Each row has a class, written as a number after it.
[  4  -5 -10   6  -4 -35   7 -41 -19  -7   2 -11   3 -21  30  23   4  37
 -24 -10   3  -4  -2   1 -11   6  -8   7  -5  31  34  -9  34   5 -11  24
  12  32   2  -6 -16]  9
[  8 -11 -15   0  -1 -34   0 -48 -14  -7  -4 -18   0  -8  36  22   3  45
 -23  -9  -1   6 -23   8 -14  15  -2  -1 -12  31  34 -13  37   9 -23  18
   7  38  -6  -8 -11]  2
[-25  11   0  24  46  -9 -24  11  26  -4 -72  13 -11  41 -47 -57  78  -7
  25  44 -17  11  -9  -6  17  11  16 -69 -44  18 -21 -18  37  26  -8  -8
 -41  31   4 -16 -21]  2
[  5  -3 -10   6   6 -23   7  -7 -20  -7 -21  -2  15 -24  35  13  -8  70
 -33   1 -13  -2  -8  13   3 -24  -5  26 -35  40  24 -23  19  -9   7   1
  -8  38  17  -1 -19]  5
[ -7  17 -12 -28  20   4 -20   6  19  11  -3  -4 -31 -12  12 -12  15  16
  -5 -12  33  13   0  34 -52  18 -10  12 -49  32   6   7  -7  21 -41  -4
 -32  18 -42   2  11]  11
[-30  12   0  31  45 -18 -24  12  23  -4 -74   7 -16  38 -48 -49  67  -8
  24  58 -17  14  -9  -5  15  11  12 -61 -51  23 -27 -25  27  27  -9 -17
 -48  26   0  -9 -27]  5
[ 70 -45  18  10   7 -74   9  -7   7  15 -28  26  11  30  15   5   2  26
  -6 -13   5  42  16   6  19   7 -25  -1   2  35  10 -50  11 -70  -3 -40
   7  -5   5   3   6]  11
[-21  13   8  50  54 -36  -4   9  25  -8 -63  27 -15  11 -47 -11  82 -21
   8  16 -13  -6 -12  -9  13   5  28 -99 -49  23 -17 -17  21  23   6 -24
 -41  27  -2  -9 -29]  12
[ 74 -39  15  12   2 -67  10 -12  -4   9 -37  25  10  30  14  -6   4  41
  -9  -8  22  44  23  14  14  -2 -28   4   7  31   7 -50  11 -79 -11 -34
   4  -3   3  -3  13]  0
[-38  10  -4  27  46 -25 -23  12  28  -3 -72   6 -16  36 -55 -58  70 -14
  27  54  -9  13   3  -1   5   4  15 -67 -44  23 -23 -19  43  29  -8 -14
 -43  22  -1 -18 -19]  7
[ 56 -15  14  27   5 -69  13 -14   9  32 -29  23  11  -4   3  -5   7  25
 -13  12   3  28  49 -11  14  13 -49  28 -23  49  10 -51   5 -68  -5 -43
  11  12  15  -2  -6]  1
[-12  33 -16 -24  18  16 -23   4  25   8  -5 -14 -31  -7  13 -32   8  11
 -11 -10  27  20  -4  26 -56   5 -10  11 -39  16  -4   8  -7  24 -46  -3
 -35  17 -39   4  24]  10
[ -6  33 -16 -22  15   5 -19   3  19   7   1 -10 -26  -3   7 -15  13  24
  -6 -11  28  13  -8  21 -51   9  -7   2 -56  23   1  12  -6  19 -38  -1
 -38  20 -33   5  15]  6
[  9   1 -10  -3   6 -25   5 -17 -23  -4 -27  -5   6 -42  27  30   2  68
 -33  -5 -11  -6  -1  15   0 -15 -10  22 -22  45  36 -16   9 -21   7   8
   4  31  10  -1 -22]  12
[-27  13   5  31  45 -18 -24  11  27  -5 -69  14 -13  43 -51 -57  71  -9
  26  49  -7  14  -3  -3  11   2  11 -58 -44  22 -22 -13  33  27  -8 -15
 -48  26  -3 -10 -18]  5
[ -14    8    5   50   49  -23   -3   14   28   -9  -63   24  -18    6
  -54  -16   75  -19    7    9  -25   -9   -8   -9   15    7   31 -114
  -51   24  -14  -15   22   27    5  -14  -41   27    2   -9  -30]  6
[ 53 -21  15  23   2 -65  10 -13   0  35 -19  26   3  -9  10  -5   8  23
  -9   1  13  26  63 -11  12  17 -54  37 -29  46  18 -36   1 -79   3 -33
  17   7  13   1  -5]  9
[ 13   1 -12   5  -8 -41   5 -47 -15 -10  -2 -18   5 -14  34  19  -6  45
 -20  -3  -6   2 -16   6 -12   7   1  -5 -12  39  34 -26  33   7 -12  17
   3  39   8  -4 -18]  6
[-13   6 -23 -25  19   1 -34  22   7  -5   4 -22 -36  -5   3  -8  17  49
  16   2  31  17   1  23 -41  17 -17   1 -41  30  -5  35 -32  -7 -25   9
 -24 -14 -36  12  23]  3
[-20  10   5  48  50 -19  -7  10  27  -9 -65  26 -15  11 -53 -16  75 -22
   5  19 -20  -3  -8  -3  12   4  28 -89 -44  12 -21 -29  30  32  10 -20
 -38  35   5  -9 -31]  9
[-11  22 -17 -21  18  -5 -24  -2  24   9  -1  -8 -33  -3  11 -20  14  26
  -2  -7  25  15   2  24 -52   9  -9  19 -57  22   1  14 -15  13 -37   1
 -30  12 -34  17  14]  4
[ -5  34 -12 -21  17  13 -17   3  20   6  -4  -5 -29  -7   5 -16  21  14
 -10 -21  25  10   0  27 -49  13 -11   0 -55  25   6  11 -13  20 -38   5
 -37  19 -35  13  12]  6
[ -5  -6 -16   7  -4 -35   2 -43 -16  -9  -1 -21   1 -16  29  19  -6  33
 -16  -5   4   5  -4   7 -19  11  -9   4  -9  38  33 -13  37   7 -17  18
  11  30   1  -6 -11]  7
[-17   2   6  43  53 -26  -5  18  25 -12 -67  28 -16  15 -47 -14  80 -11
  12  15 -16  -3  -3  -6   8  -3  23 -93 -42  20 -14 -18  23  27  14 -14
 -35  29  -6  -8 -30]  9
[-16  15 -12 -22  13   4 -16  10  21   9   3  -2 -22  -3  11 -11  10  12
 -15 -12  32  11  -7  26 -51  10 -12  11 -52  24   1  16 -12  23 -43  -6
 -40  20 -36   6  19]  5
[-21  19   6  22  49 -19 -23   9  38   2 -77  14 -10  32 -55 -58  68  -7
  30  63 -20  11  -8  -7   6  13  14 -68 -42  28 -25 -29  24  17 -13 -14
 -49  31   5 -14 -29]  8
[  6   5 -11  -8   5 -28   7 -10 -19   8 -27   2   9 -38  36  19  -1  70
 -33   3 -13  -8   5  14  -5 -22  -4  21 -31  48  29 -20  15 -15   1   8
  -4  45   8  -5 -19]  12
[-25  12   6  26  52 -15 -22  11  31  -5 -75  16 -10  37 -58 -60  70  -2
  21  50  -8  13  -6  -5  12  14  17 -74 -52  26 -27 -18  36  25 -17 -19
 -53  27   0 -22 -22]  8
[ -6   9   7  49  51 -23 -11  14  23  -9 -69  26 -15  10 -51 -19  74  -9
  10  13 -16  -7  -2  -7   4  -1  29 -97 -51  13 -20 -13  17  26   3 -13
 -39  34  -4  -5 -33]  0
[-10  -1 -22 -23  24  -7 -36  26   6 -10   1 -21 -41  -6   1   6  22  53
  18   2  34  19   8  25 -44   7 -19  -3 -44  32  -2  40 -33  -2 -22  10
 -15  -8 -35  18  21]  3
[ 45 -13  15  28   1 -64  13 -17   9  38 -19  22  10  -7  13 -12   3  23
  -8   2  -1  22  51 -15  15  11 -51  21 -29  63  21 -34  -2 -71  -6 -30
  13   4  17   0   1]  6
[-15  16   1  20  43 -16 -28  14  27  -1 -73  14  -4  38 -49 -66  65 -10
  32  44 -17  14   5   1   9  16  13 -66 -40  25 -19 -26  33  22  -6 -16
 -47  30  -1 -16 -26]  11
[ -8   4 -21 -29  22   1 -39  17   4   0   1 -29 -45  -7   4   0  30  40
  12 -11  31  21  -1  26 -46  15 -17 -12 -47  24   4  42 -22  -2 -33  14
 -19  -6 -41  13  25]  2
[ -2 -13 -12  10   0 -37   1 -46 -14 -10  -9 -19   0 -21  27  28 -14  37
 -18  -7  -5  -6  -3   7 -12   0  -6  11   4  32  31 -19  25   3 -10  21
  17  35   4   7 -12]  10
[ 12  -4 -13   6  -5 -28  -3 -56 -17 -14  -7 -19   2 -16  30  21  -9  39
 -21  -2  -1  -5 -17   8 -13  14  -6   8  -6  26  31 -18  25   2 -23  25
  12  32  -4   2 -18]  0
[ 13  -6  -6   5   3 -23   7 -13 -18   4 -24  -4   5 -41  25  12   0  70
 -37   2 -12 -16  -7  16   0 -20   3   6 -27  46  30 -21  13 -17  -1  11
  -2  38  15  -9 -24]  0
[  8  -3 -11   3   9 -29   7  -9 -20   8 -29  -1  14 -35  35   7 -12  69
 -35   8 -21  -6   2  13  -3 -27   0  17 -18  38  23 -32  15 -15   7   6
  -9  41  13  -2 -14]  10
[  6  -7 -14   5  -2 -34   0 -42 -15  -3   4 -20   8 -19  35  28  -2  38
 -18 -11 -10   0 -12   0 -18   6  -9  -1  -1  27  33  -4  27   6 -19  24
  15  39  11  -1 -12]  2
[ -4  24 -17 -24  20  12 -21  11  17   9  -5  -2 -29  -5   6 -20  19  21
 -14 -10  32  12   4  28 -52   7 -10  12 -54  14  -2  12   2  24 -35  -6
 -39  22 -30  -3  13]  9
[ 50 -17  10  17   0 -71  14 -12  10  42 -18  34  12  -1  15 -16   4  24
   0   3   5  26  50  -9  12  20 -42  28 -19  61  15 -53   6 -76  -3 -28
   8  10  10   0   1]  11
[-10  29 -18 -25  16  15 -25  -6  25  11 -12 -11 -35 -12   5 -21  13  18
 -13  -9  28  11  -5  35 -54  11 -10  20 -52  21  -1   6 -10  23 -53  -3
 -34  19 -38   4  15]  0
[ 75 -33  12  14  10 -70   7 -18   6   7 -36  26   7  25  22   6  14  22
 -12  -7   9  55  16  10  13   4 -28  -9  -1  31  12 -40   4 -81 -13 -40
  -1   2  -3   4  12]  4
[ 69 -43  15  10   3 -72  10  -6  -3   8 -30  16  12  34  25  13  -4  37
  -7 -10  11  53  15   8   8  -4 -34   4   6  29   7 -48   5 -68 -11 -39
   2   0   4  10  12]  5
[ -3  26 -13 -27  22   5 -23   1  24  13  -9  -9 -36 -13  11 -20  10  20
  -6 -16  23  13   1  23 -49   2  -9  18 -47  15   1   3  -8  17 -41  -1
 -38  20 -35  19  17]  10
[ 46 -10  13  26   2 -72  10 -23  15  37 -23  22  13 -14  11  14  -1  25
  -5   9  -3  23  54 -26   8   9 -52  28 -30  57   5 -46  -5 -76  -7 -36
  23  16  17   3  -5]  1
[-26  11   4  29  49 -19 -25   7  28  -1 -75  11 -10  36 -56 -57  67  -9
  24  61  -7  11  -2  -5  15   6  10 -67 -48  24 -24 -19  37  27 -12 -19
 -41  28   6 -20 -26]  1
[ 64 -48  17  13   2 -77  13  -7  -1   8 -33  22  12  33  27   8  -7  36
 -10  -9   9  52  15   5  13  -2 -28   8  -4  33   3 -54  10 -75  -8 -43
   2  -6   0   8  12]  5
[ 75 -34  15   7  10 -70   8  -9   8   8 -29  22   9  26  20  -3  -3  37
  -6  -7   6  53  13   6   5   2 -29   0   8  32  -1 -48   4 -75 -17 -38
  -2  -9  10   0  16]  8
[ 72 -55   9  14   9 -73   8  -2   1   8 -31  27  14  31  17  11   1  31
  -9  -5  10  46  29  13  15   6 -29   6   6  23   2 -40   5 -78  -1 -41
   4  -4   8   7  13]  3
[-14   3 -22 -28  25   2 -33  14   4   1   1 -22 -45 -10   2   3  34  37
   9 -15  33  22  -1  28 -43  19 -17 -10 -43  26   9  42 -24   1 -34  15
 -21 -10 -46  12  29]  2
[  7  -9  -7   2   5 -20   5 -17 -19   5 -13  -6   3 -44  25  22   2  67
 -31  -1 -21 -12 -14   9   5 -10   2  13 -28  37  33 -13  13 -10   7  12
   3  32  13  -3 -20]  2
[ -14    2    9   52   43  -28   -7   12   21  -11  -60   24  -19    9
  -48  -17   74  -20   10   20  -13   -2  -17   -7   15    7   26 -103
  -49   23  -18  -17   22   30    2  -19  -45   32   -4   -4  -33]  5
[ 18   1 -17   6   6 -22   6 -12 -16   0 -18   3   9 -41  32  16   2  61
 -26   5 -15  -8   0  15  -3 -18  -2  13 -19  37  24 -17  17 -15   7   8
  -7  41  17   2 -20]  3
[ -10    7    8   43   50  -26   -3   16   25   -7  -69   28  -16   11
  -52  -20   78   -6   15   18  -16   -3  -13  -13   12    8   22 -101
  -43   30  -15  -13   20   15    5  -13  -42   19   -9   -4  -33]  8
[ 54 -19  11  29   6 -70  15  -7   9  31 -25  28   8  -3  18  -2   6  26
   1  18   2  25  52 -11  12  14 -46  37 -17  54   8 -49  -7 -81   3 -35
  14  20  19   5  -8]  3
[ 12  -1 -11   5   4 -18   5  -6 -19  -4 -27   1   6 -35  29  11   1  66
 -35  -1 -17  -5  -5  16   4 -25  -9  17 -29  43  27 -17  15  -5   4   7
  -9  43  14   2 -24]  5
[  9   5  -9   4   4 -27   4 -10 -19  -3 -18  -5  16 -24  28   8  -3  68
 -29  -3 -20  -8   3  12  -2 -25  -5   8 -28  41  29 -10  12  -9   7  16
  -1  36  17   1 -18]  6
[-18  12 -22 -30  21  -1 -38  15  13   4  -4 -26 -47  -4   2 -17  13  40
   9  -7  31  18  11  26 -45   6 -22   8 -40  30   0  30 -27  -1 -32  15
 -17 -12 -41  19  32]  10
[ -8   4 -23  -7   2 -26   0 -17 -22  -3 -26 -11  10 -33  33  10  -3  63
 -24   0 -10   0   8  11 -11 -14 -11  12 -33  48  28 -12  23 -13  -5  12
  -2  31   6 -10 -16]  7
[ 70 -40   9  16  10 -71   4 -19   4   4 -36  19   6  34  20   6  -7  29
  -7   0  10  54  15  19   9   1 -26  11   2  24   7 -49   7 -79 -11 -47
   7   1   5   5  13]  4
[-19  17 -18 -22  22   9 -18  12  19  13  -2  -3 -31 -12   1 -13  20  19
 -15 -13  32   8   5  30 -47   8 -14  14 -54  19   3  18  -5  26 -37  -5
 -36  17 -33  -1  17]  9
[ -15    3    4   42   45  -26  -10    4   25   -4  -63   26  -17    9
  -47  -20   80  -10   12   12  -21   -1  -16   -7    9   14   30 -101
  -45   17  -18  -19   21   23    5   -9  -38   30   -6   -9  -29]  2
[  7  -2 -16  10  -4 -35  -1 -46 -15 -16  -8 -15   3  -9  33  17  -8  41
 -12   2  -6   1  -9  12 -14   7  -1   4  -7  33  30 -19  25   2 -16  17
   7  44  -3   4 -16]  4
[ -12    9    6   49   52  -24   -6   14   21   -6  -63   19  -23    3
  -51  -17   84  -22    8   13  -20   -7  -13   -7    8   -2   31 -113
  -39   13  -13   -9   15   33    0   -8  -36   18   -1   -2  -34]  0
[ -9   1   8  53  51 -31  -6  17  20  -8 -60  30 -16   9 -55 -16  79 -14
  16  22 -17  -9  -9  -1  12  12  36 -99 -35  16 -21 -19  17  22  11 -15
 -46  31   3   1 -32]  3
[-20   7 -24 -30  18   4 -32  19   4   7   9 -19 -38  -6   8   1  24  34
  13 -15  31  24   7  23 -50  13 -17  -7 -41  25   3  45 -30   2 -28  19
 -13 -11 -44  13  34]  2
[-20   7   6  47  43 -25  -4  14  25 -13 -65  22 -17  10 -48 -16  73 -20
   9  19 -21  -3 -24 -10  14  13  27 -97 -49  25 -19 -27  17  23   3 -18
 -47  27  -5  -1 -35]  5
[  6  -2  -9   7  -3 -20   0 -41 -21  -6   1 -13  -1 -23  25  12   1  31
 -20  -9   4   1  -3   4 -12  18  -7  -2  -6  29  35  -2  34   3 -16  25
   5  29  -4  -8 -12]  9
[ -3  17 -18 -24  17   7 -24   6  21   8   4  -7 -31 -17   6 -10  17  20
  -2  -8  29  10   2  22 -51  17 -13  14 -48  17  -3  25 -16  15 -37  -1
 -36  12 -32  12  13]  3
[  1  29 -19 -27  22   3 -19   5  24  10   0  -6 -30 -12  16 -14  12  24
  -6  -8  23  16 -13  22 -56   7 -11   3 -51  20  -4  11  -9  22 -46  -4
 -42  15 -34   9  15]  8
[-16  21 -20 -29  16  11 -21  -1  21  14   1  -9 -40 -18   7 -16  14  20
 -10 -10  32  12  -2  34 -51  18  -9  15 -56  21   2   2  -4  21 -40  -6
 -38   8 -37   0  17]  9
[ 52 -16  16  24   6 -75  19 -11  11  40 -27  28   4  -2  14 -21   3  27
  -9   5   5  32  52 -11  12   6 -42  30 -15  52  16 -57   0 -78  -1 -35
  11   8   9   1   5]  10
[ 13  -5  -7   7  -1 -33   5 -42  -9 -11  -6 -14  -3 -16  18   2  -2  49
 -19   1   2   4 -13   6  -7  19  -4   6 -11  36  29 -19  37   5 -19  17
   0  31  -1  -7 -19]  8
[  2  -2 -12   0  -3 -25   4 -15 -23   3 -18  -4   9 -49  28  18  -5  63
 -31   1 -19  -9  -3  11  -2 -18  -5  15 -23  42  30 -16  11 -13  12   9
   1  30  16  -9 -23]  9
[-13   3   7  51  52 -31 -11   7  33 -12 -70  15 -22   0 -51 -21  70 -19
   9  25 -24  -5  -8 -16  10   0  24 -96 -41  16 -22 -22  24  24   6 -18
 -36  30  -5  -3 -31]  10
[ 67 -42  13  10   5 -73   8 -12  -1  12 -37  14  -2  27  17   6  -3  27
  -3 -12  10  50  25  17  10   0 -29   8   5  28   9 -53  11 -78  -7 -42
   9 -12   4   6   9]  7
[-14  12 -17 -25  21  -6 -32  17   3  -9   4 -28 -39   0   5   0  19  47
  15  -9  36  23  10  28 -48   7 -15 -11 -51  34   3  30 -23   4 -30  17
 -20  -4 -43  19  28]  6
[ -3  25 -14 -29  25   9 -15   7  22  10 -10  -1 -33 -11   5 -12  18  28
  -8 -16  29  14  -9  24 -54  16 -11  10 -51  26  -1  10 -11  15 -47  -3
 -44   9 -42   8  14]  8
[ 52 -20  18  29   2 -68  12 -17  12  33 -24  29  11 -11  11  -7   2  28
 -11   3   7  21  49 -13  10   1 -46  20 -23  55  10 -40  -7 -75 -13 -32
  18  17  15  -5   1]  0
[-24   0  -3  41  52 -25  -5  10  28  -3 -63  28 -18  11 -43 -22  76 -11
  15  15 -20  -4  -8   0   8  12  34 -95 -50  18 -17 -27  26  27   5 -12
 -41  30  -3 -10 -23]  2
[ 12  -8 -10   8  -3 -32   1 -42 -20 -16   0 -14   2 -13  25  22  10  38
 -20 -10   7  -3   0   6  -9  10 -13   3   1  29  36  -3  34   5  -6  22
  10  32  -1  -9 -18]  9
[-16  10 -20 -30  22  -6 -37   8  10  -4   1 -31 -47  -5   1   4  21  40
  13   7  38  19   0  28 -49  13 -20  -4 -45  35  -2  24 -20   8 -39   8
 -17 -11 -43  13  24]  1
[ 10   0  -8   4   0 -33   2 -41 -23 -12   0 -15   4 -13  27  29   0  36
 -20  -7   4   0  -6   6  -8  13  -6   5  -1  22  30  -8  25   2 -14  18
   8  33   2  -2 -15]  12
[ -21    5    1   44   52  -33  -10   10   29   -6  -62   28  -17    6
  -51  -13   74  -20   23    4  -19   -4   -9   -5    8   13   26 -102
  -44   29  -10  -13   14   24    8   -9  -35   24   -9    0  -33]  11
[ 70 -52  11  16   7 -67   5 -13   3  10 -25  21   4  25  15  13  -5  32
  -3  -5   8  45  23  11  16  10 -26  11  13  22   2 -39   5 -79  -1 -35
  11 -14  10   9  14]  3
[ 65 -52  16  12   4 -61   7 -13   0   6 -28  17   2  23   9   6  -1  31
 -11  -9  21  47  22  20  19  -2 -30   7   9  23   8 -44  21 -69  -4 -46
   9  -8   6 -10  16]  9
[  2   1 -14  -3   7 -23   6 -12 -15   3 -27  -3  16 -28  36  12 -14  65
 -36  -4 -22  -6  -4   8  -4 -27   0  16 -24  38  27 -24  16  -7   3   6
  -3  39  10  -3 -12]  10
[ -4  21 -13 -28  19   4 -22   5  24  14   2  -5 -35  -9  15  -8  18  15
   0 -14  23   8  -5  27 -55  10  -3  10 -45  27   5   4   0  29 -34   6
 -32  21 -40  18   9]  11
[ 15   2 -11  13  -7 -30  -4 -58 -18 -19  -5 -22   5 -14  29  20  -3  35
 -23  -4   2  -6 -13   9 -11  10 -10   8  -2  27  30 -15  27  -1 -19  22
  14  37   2   0 -21]  0
[ 10  -7 -10   2  -6 -40   1 -49 -17 -11  -8 -21   5 -18  22  25  -1  42
 -23   5   5   1 -12   5 -11  20  -8   2 -10  36  31 -22  35   2 -20  14
   5  34   2  -7 -23]  1
